Each row has a hidden value; after the row comes its group, the name of the range that the value falls in. Each part has its own.
[ 111   36 -271  -69 -362  222   31  111   82  -51 -129  -67 -275  -22
  -59 -141  502   68 -256  119 -192   91  179  -64 -117  398   10  162
 -209  -83  290  -15  149   48  -85   47 -172  -82  422 -297 -117 -269
   29  -68  178  219  -21] -> q587
[ 272  210   17 -142   10   38  135   13  -21  159  214  226  185  229
   35  -60  105 -264  -77  242   97  323    9   50 -272  177 -174 -112
  144   81   45 -326  197   93  127   21  -23    2 -305  -41 -175  -29
  163  -61  -25  -51  -49] -> Q878
[ 183  186 -289 -219   33   91   36 -146  -60  232  -53  144  -85 -214
  136  172  485 -127 -194  168 -152   78  146  -14 -197  149   18    8
 -177 -221  102 -299   23    6   58 -133 -215 -161  297 -131   46 -232
 -226  -21  -70  148 -272] -> q387
[  60  -40 -441 -215  -15 -155   55 -126  116  145 -106  -26  -35   76
  -71 -173  241  238 -213 -209    6 -214  441  -72  -52  145  104    3
 -296 -109  445  136  -31   -9 -180  -11 -169 -225  288  -67   37  -83
  -52  229  -91   71  -97] -> Q97
[ -54  174   66   41  -22 -278 -139  381 -117 -211   -1  -62  143  -68
    5   49 -172 -250   55  234   48  121 -455  269 -279 -139 -323  -24
  186 -134   77 -260  -23   77  221   86  239  146 -178 -120 -135   33
  285 -276   58  -51   56] -> q387
[ 231  231 -137  104  -56  164 -105  345  -60   32  114  155   70  150
  -91 -131  265 -373 -184  252  -77  115  196  107    3  132  -23  114
 -115 -180   99 -249   79   12  -42   31 -223  -51  -38   19 -149 -123
  -60  -95  240  399  -58] -> q491
[  39 -212  -43   -9  115 -154  -59  314   25  -88  -79  -37  127   74
   53   48 -129  173  190  -41  337 -208   73  108  408 -358 -118   56
   45  -66 -185  149  -51 -149  -11   -8   87  185   34  100  176  405
 -330  250  -67  -90  166] -> Q878
[   4 -209  -71   88  -50 -165  168  -19  164 -194 -220  115 -285  -17
  -92  368  -98  532  483 -321 -137   56 -124 -214  402  -26  -19  -40
  117   37 -124  151  163    6   22   83  327  327  261  -28  291  179
 -211  -75 -273 -226  269] -> Q78
[ 136 -226 -159  -84 -138   -5  266 -100  260  173 -120  120  -65  -23
   61  -23  327  237  101 -142  -88  113  233 -251  185  273   94 -109
 -281   20  -75   38  222  -18   15  -48 -128  131  280   98  123 -112
 -210  -42 -139   60  -62] -> q491
[-194 -259 -238  -54    6 -282   96  240  173 -277 -215 -210  125  -56
  -82  -55 -207  282 -189 -244  309 -301  154   35  304 -380   70  198
 -166  -35   86  338  -90 -126   59  110  169   39  169   33  207  327
  -51  175   30 -105   37] -> q237
[ 274  109 -274  128  -15   28  274  -56  199  -97   93  298 -234  380
 -242  130   50  254  105 -110 -185 -122  421 -164  362  235  276  179
 -122   84  -23  140  343    4 -245  154  -38  192   93  -12  167   23
 -220   11 -114   78  -25] -> q237
[  89  272 -293   22   42  -44   -9 -248   93  115  110  214 -265  209
   44  128   76  205  400  -27 -313 -134  -16 -105   52  477  -55 -124
 -197  -64  184    1  282  110 -397  -17 -101  206  198 -127   38 -232
  -96  -18 -391   42   12] -> Q97
[ -86 -116   -8 -186 -141  200  132  101   22 -271 -139   40  145 -293
   65   77   44   19 -380 -169   30  217  -38  -31  -19 -308   32  108
   18   25  -22 -173 -121  -73  369  -34  414 -137  147  -59   83  119
 -156  -60   95  -48   90] -> q491
[ 140   57  -96  193  -25 -153 -101  239  181   48  205  123  -39  412
  106 -230  -87 -106   -9  -30  -51 -239   62  172  153  427  212   59
 -171   53  160  172  384  151 -269   97 -178  181  -86   57 -241  -27
    5 -216  -37  381 -170] -> Q82
[ -18 -216  269  -72 -162  -49   83  399  -34 -315  -80   42  267 -161
    6 -100  -68  -13  -55  -35  132  359 -388    5  -80 -200 -304 -136
  304  146   58  -80  105    2  516  152  345   83  -58  -77 -159  -32
  360 -233  122 -113  214] -> q237
[ 188 -343   43 -114 -282  -60  155  334   89  116 -234 -159  134 -235
  137 -177  443  -78 -315  130  237  295   66   28    9  110  -22   41
  -44    0    2  -12  125    0  333   48 -230  -71  179   48 -149  -13
   68 -181  266  178 -132] -> Q82
[  64 -258  116  -86 -180   34  313  224   56 -420 -230   54  -92 -281
  -83  232   85  186 -253 -104   11  242  -93 -122   93 -285   29  171
  220  149 -122   34   94  -66  568  168  399   68  245 -201  116   47
    7 -230  157 -159   67] -> q387
[-177   69 -271 -168  125 -467   62 -215   39   50 -113 -127  144 -157
   86  109 -222  208  125 -173  121  -79 -179   -3  -81  -10 -219 -150
 -122  -73  270   33  -77   46  -87  -22  126  -13   63   44   92   79
  131   79 -374 -220   37] -> Q97
[  63   89 -202  -64  171 -294 -191  -10   49  363  125  109   83  348
  118 -152  -49   -8  295  -30  129  -49  -77  104  -84  305 -194 -286
   12  -85  352  -14  198  164 -256  -24 -219   59 -166   40 -161   31
  170  104 -286   18  -27] -> Q878
[  40    7 -109   24  112 -443 -165  108  -84  -60  -77   36  -16  109
  -93  119 -210  265  440 -183  -23 -105 -147   75   37  -84 -265 -183
  190 -124  214   -4  -84   42 -111   27  232  115    6   -9   35  143
  -12   47 -268 -129  276] -> Q78
[-217   81 -679   51   51 -426 -298  152   88    5 -317 -309 -259   93
 -333  -15   76  298   92 -219  -69 -458  290  105   38  -95    5  130
 -332 -553  609  184 -302   17 -399   65 -124 -119  377 -140  227  124
   -5  243   20   46   71] -> q587
[-181 -142   36  144  -58  281  -20  352  162 -227  -92  241   17  -85
  -52  102   20  -53   14 -277 -166  304 -266  -78  254 -191   97  -19
   55 -115    3 -127  192   36  363  107  274  129   95   12  109   20
   25 -289  157  103   99] -> q587
[-242 -296 -163  -73  -12 -628 -202  385   23  -20 -268 -357  325 -264
  192 -216 -164   61   -8  -76  372 -262 -217  267   24 -207 -208  -66
 -178 -183  169  150 -167  -52   19  -57  -25   41  115  177  -47  206
   66   37  -85   73  -63] -> Q78
[  26  221 -187  -15 -129 -208   77  214  -37 -238  -51   42   64  -27
 -208   62   37  -74  -63  177 -110  106 -138  149 -310  -35  -89   76
   80 -135  163 -278   76   54  137  145  154   63  -46 -174  -10  -70
  293 -226   65  -63  -94] -> Q97
[  53  227 -181 -121  -65  -73  261 -123   80  -42  -29 -119  -92  -30
 -105   66   38 -139 -463   71   46  213  140  -89 -241  117  -52  184
 -128   36  270  -47  -48   96  144  116   82 -183    8 -165  -51  -46
  216 -110  115  -56  -16] -> q387
[ 118  -67   43   87 -349   54  322  243  203 -223  -41  101  -50  -13
  -70  -55  173  -54 -138  130 -123  327  -87 -104   -7  286   54  105
  -60  164 -110  -65  394   64  254  175   53  243   61  -69  -93 -185
  212 -421  158  114  -94] -> q491
[ 174  101  150  -47 -115 -323  113  313 -241 -288   61   29  471 -210
   71  -45 -205 -229 -221  204  193  218 -305  253 -174  -69 -256   38
  260  185   -2 -244   65   -6  230   85  217  -30 -247  115 -281   32
  223 -236  -23   86   -5] -> Q97
[ 436 -127  -20 -158  -40 -455   37  -39 -246   13  -27  214  199   -5
   49   13   -4  358  196 -212    6   -2   88   67    9  145 -137 -204
  335  189  160  -72   38   -7 -117  -59  149 -117   39  145 -178   55
 -206   77 -399   58  149] -> q491
[-292    2  -25   53  -11  139 -356  590   70  -60   31  -60  316   51
  143 -273  -86 -445 -173   98  219   55 -284  316  -44 -260 -108   16
 -101 -272   90 -212  -39   27  160  -26   57   56 -192   40 -113  192
  109  -88  277  195  -15] -> Q78
[ 108  -27 -240   90  -36   23   -4   33  241  230  101  170    5  289
   74 -250   64  -86 -183 -253  -52  -44  352  -41  237  408  306   31
 -361   22  214   91  220   98 -275  -36 -222  -63   12  246 -125   -5
 -207  -49  -43  451 -125] -> Q78
[ 406    8   27 -172 -170  -67  149  142 -109  -83   61  151   66    8
   72  -60  285  -24 -264  210  -10   54   98  129 -223  177   10   63
  180  149   37 -134  221   13  175   57  -10  -47   66 -179 -225 -144
    5 -149   32  109 -176] -> Q82
[ -91 -144  -32 -230  238 -264 -132 -157  -24  124  -12   25  307 -136
  340   25 -286  134  -73 -501  159 -141  -56   97   61 -225   -6 -210
  -12   -8  203    3 -248   11   30 -194  341 -231   -1  215   -3  276
 -320  130 -348  -21  125] -> Q82
[-234  -85 -283   85  259   72 -223  168  183   25  -75  343  -35  263
  -62  337  -94  341  732 -308  -46 -106 -239   79  421 -371   85 -179
  194 -378  -95 -130  230   13  -75    9  190  381    8   -2  474  440
 -230  169 -272 -299   76] -> q587
[ 208   16 -354   52   63  -24   73   18  124   85   53  321  -76  161
    9   27  209  122   15  -92 -139 -244  318  -41  341  261  314   85
 -232  -39   46  106  377  -15 -239   22 -307   92  238   80   77 -106
 -279   20 -173  328 -306] -> q237
[ 182  230    4 -225   89 -140  149 -177 -129   36   72  165  169 -176
  126  247   64 -115  -70   99  -91  203 -145   60 -351  -44 -147 -129
  134  -36   -5 -404  -32   49  264  -59  239  -73  -72  -77  -14  -75
  -17 -171 -183 -144  -72] -> Q82
[-280 -164 -188 -110   -9  248  189  207  265 -178 -238   55   44 -197
  -87  225  140   -8 -209  -87   92  192  -16  -67  106 -548  163  152
  -97 -245 -209 -188   -8  -95  502   41  264  110  131  -93  434  264
  -90  -39  221 -247 -123] -> Q78
[ 411  168 -183    2  -17 -435   60   -2  -41  166  113  126   98  334
 -184 -135   51   30  169   28  -97  -49  379   67 -166  281  -83 -119
  -59  -47  168 -184  -30   42 -276  -19  -54  -10 -167  153 -119  -24
 -102   12 -166  123   62] -> Q78
[ 415  308 -298 -383 -145  150  177 -295 -157   98  124  265   42   65
    4  -21  439   42 -301  177 -162   82  373   39 -450  295   30   24
   30   48  232 -392   73    6 -121 -101  -32 -292  102 -235 -115 -203
 -151  144 -157    9 -163] -> Q97
[ 160  196 -210   78  -20 -244    4  -66   -3  -96   74  126 -117  162
  -36   73 -107  219  260  -88 -227 -224   74   20  105  289  -15    5
 -118   11  132   36  114   36 -375   10   81  139  114    2  -11  -68
 -195  -35 -314  114   97] -> Q97
[ 411 -175  406  -73 -212  100  211  339  -27   38  138   57  202   50
  265 -216  236 -204  -97  406  324  418 -194    3   43  327 -334  -81
  255  368 -173   29  450   39  328  130 -199  174 -119  -45 -408 -131
  250 -204  133   95   40] -> Q82
[-254 -308  156  164  -88  497   68  443  274 -224 -128  186   52 -111
   81  132  -15  -91  -31 -209  104  451 -339 -137  543 -284  102   74
   75    3 -260   -9  302    1  474  123  231  247   43   81  172  242
  -33 -241  248   46  128] -> q491
[-323  -52    2  114  -14  370   34  217  258 -225 -111  114 -102 -175
  111  307  -81 -131  -83 -170  -81  235 -319  -39  285 -289  187  160
  -95 -144 -234 -137  113   28  354   27  359  214   97  -33  273  213
 -192 -292  132  -16    8] -> q387
[ -67 -249   30  -61  117 -254 -194  239   58  126   -7  122  367  145
  100 -191 -154  132  406 -296  157    8 -171   97   87 -174 -205 -401
  101 -112  124  -73    1    8   50  -60  159  115 -159  217  -10  196
    9   84 -208  -82  204] -> q237
[-144  201 -154  106  340 -118 -276  198  -28  -22  119   44  215  171
   16   71 -346  -92  296  -77  127 -252  -60  151  291 -339 -204  -58
 -119 -284   33  -40 -181  -61 -203  -45  121  125 -149  160  160  280
 -223  208 -149    8  230] -> q237
[ 293  103  -12  -75   -2 -262  -40   37    7  226  256  149  284  323
  175 -278  -55 -161   11   30   46  -69  153  220 -203  304  -12 -163
  -74   67   83 -202   87   80 -206 -114  -18    3 -296  192 -270   39
 -135  -49 -195  190  -67] -> q387
[ -59   59 -273  -77  -78  -16   37   21   65  106 -172   95   11 -196
   -7  123  264  -77  -94  -31 -119  294 -109  -20 -144   84   25  -43
  -66 -221  191 -297   91   99  155   -7  -43  -80  134  -22   55  -76
  102 -183   -1   74 -169] -> q491
[ 189    0  -29 -148    8  166  139  -28  -41   -3  -42  337   -1 -219
   99  268  284  -32 -117  -56 -181  249  -13  -61  -31  -62   98  -29
  104  -36  -95 -321  116  -13  326  -64  148  -52  173  -52   87  -94
 -260 -167  -69   53 -130] -> q387
[ -46  -32 -166   19  359    1  -28   40  157   39   81  363   98  346
  -39  288 -292  153  284 -360  127  -90   53   68  390 -415  216  -43
  194 -126 -112  -73  117    5   17   14  282  162 -234  137  351  550
 -317  180 -220 -227   36] -> q387
[ -26 -102 -200  135  -10 -411 -189  252   70 -167 -163 -160 -143  166
 -164  -25 -224  258   14 -385  -23 -304  148  143  174  -94  113  121
  -29 -151  366  241 -180   61 -176  104  235  -51  115    8   12  271
 -115  -25   14  112  216] -> Q82
[-274   59  -26   85 -233  158   -1  265  197 -212  -80 -225  -95  -71
  115  -30 -121 -208 -244  112  120  212 -320   53   29   90  -93  227
 -173    4   46   21   92  104   91   83  154  139   21 -127  -75  116
  166 -239  194   53   88] -> Q878
[  57  -34  -53   26  291  207   62  -64  188   66  227  561  166  400
   17  140 -217  163  342 -438  -42   19  101 -100  448 -158  214 -193
  102   41 -117  -77  283    1  -29  -10  245  180 -214  218  237  281
 -331  125 -303  -89  104] -> Q97
[ -45 -201 -201 -311  -11   -1  107 -163  164  158 -119   13 -104 -148
  297    5  331  306  141   48   81 -113  -75 -169   14  181 -168 -181
 -212    1   12  161  254  -45   53  -93 -188  188  449 -229  108 -200
  -52  155 -288 -169 -154] -> Q78
[ -33   12  111  -42 -195  161   36  354   31 -361   -7  -98   73  -37
   12  -64  -74 -183 -383   96  104  114  -64  142 -105 -239  -54  234
   23   36  -52 -119 -105  -33  287   58  389   12  -48 -161  -66  160
  -33 -147  282  -11  145] -> q387
[-224  -32 -148  155 -241  162  129  276  327 -242 -244 -146 -308 -177
 -109  133  188 -106 -295  -29 -211  153  -55  -75   63  -27  230  296
 -328 -226    2   -5   66   67  301  153  134  138  298 -182  175  -48
   47 -432  373  115  -90] -> Q82
